Below are the code and all the weights of a small trained network. Each question names an input and a class and asks about switching units off, where a switched-off unit gives its printed mean instead of its output.

import numpy as np


def w(rows, s, z=0):
    codes = np.array(rows[::2]) - 128.0
    scale = np.full(codes.shape[1], s)
    scale[-1] = z or s
    return codes * scale


def f(y):
    return np.maximum(y, 0)


def log_softmax(a):
    a = a - a.max(-1, keepdims=True)
    return a - np.log(np.exp(a).sum(-1, keepdims=True))


def net(x, mask):
    res = np.array(x, float).reshape(1, 6) / 4 @ E
    y = f(res @ A[0][:, :-1].T + A[0][:, -1])
    res = res + np.where(mask, y, B[0][:, -1]) @ B[0][:, :-1]
    return log_softmax(res[-1] @ U[:, :-1].T + U[:, -1])


A, B = {}, {}
E = w([
[126,130,126],'x0',
[65,201,81],'x1',
[131,112,2],'x2',
[47,55,134],'x3',
[128,131,131],'x4',
[144,110,142],'x5',
],0.0088)
A[0] = w([
[30,233,254,4],'N0',
[5,137,139,11],'N1',
[157,108,239,105],'N2',
[222,248,159,138],'N3',
[122,57,142,117],'N4',
[42,82,191,142],'N5',
],0.011,0.0022)
B[0] = w([
[248,104,56,247],'N0',
[136,54,202,206],'N1',
[67,143,12,254],'N2',
[134,40,237,250],'N3',
[102,125,169,187],'N4',
[108,154,194,237],'N5',
],0.014,0.0065)
U = w([
[122,95,122,222],'0',
[108,99,210,3],'1',
[154,87,6,39],'2',
[129,134,133,219],'3',
],0.012,0.0053)

Each question gives the input, the list of numbers given to net, and the class t.
The units are the neurons (one row each of A and B). Each row of codes is followed by its name. A weight is (code - 128) times the scale printed after its matrix; where a second scale follows, it is the last column's (A, B and U).
mask holds one flag per neuron, in row order. A switched-off neuron (its flag False) gives its mean, the last column of its row in B, instead of its output. The means were averaged over made-up inputs and are rounded, as every weight is.
A unit's drop is (log p(t) with every unit on - log p(t) with that unit switched off) / (log p(t) with every unit on - log p(t) with every unit switched off).
The circuit of an input: a set's keep is (log p(t) with only the set's units on - log p(t) with every unit switched off) / (log p(t) with every unit on - log p(t) with every unit switched off). Starting from all 6 units, units are removed one at a time, each time the one whose removal leaves the highest keep (on an exact tie, the one counted first), for as long as the keep stays at least 0.8.
units of the circuit, in order: the units of the circuit, biggest drop first
k most important neurons: the k neurons with the biggest drops, biggest first
drop of u: that unit's drop, to one decimal
input [-2,1,5,-5,-4,8], class 1: units of the circuit, in order => [N2]
input [1,2,2,-5,-7,0], class 1: units of the circuit, in order => [N3; N2]
input [6,5,4,8,-7,7], class 1: 4 most important neurons => [N1; N2; N0; N5]
input [-3,-8,-6,-6,-3,0], class 0: 3 most important neurons => [N2; N3; N5]
input [3,1,-3,2,4,-2], class 2: 3 most important neurons => [N3; N0; N4]
input [0,-2,-7,6,2,-7], class 2: 3 most important neurons => [N0; N2; N3]
input [4,-2,3,7,-5,0], class 1: units of the circuit, in order => [N2; N0]
input [7,-5,0,-7,0,0], class 1: 2 most important neurons => [N3; N0]
input [6,-8,-7,8,5,2], class 0: 4 most important neurons => [N2; N5; N3; N0]
input [-2,2,6,7,5,-7], class 1: 3 most important neurons => [N1; N2; N0]
input [6,6,-2,-8,1,2], class 1: 2 most important neurons => [N3; N2]
input [3,0,0,-6,-7,6], class 1: 3 most important neurons => [N3; N0; N2]
input [-1,5,0,-7,-6,-2], class 1: 2 most important neurons => [N3; N2]
input [6,6,-7,1,7,-8], class 2: units of the circuit, in order => [N0]
input [-5,-7,-5,5,6,0], class 0: 2 most important neurons => [N2; N5]
input [4,8,7,-8,-6,-1], class 0: 2 most important neurons => [N3; N5]
input [-4,-4,-8,6,8,8], class 2: 3 most important neurons => [N2; N0; N3]
input [8,-3,-8,-5,3,-3], class 2: drop of N2 => 0.7
input [-1,3,-6,1,-6,-5], class 2: drop of N0 => 1.1
input [6,4,-8,3,-3,0], class 2: drop of N0 => 1.0
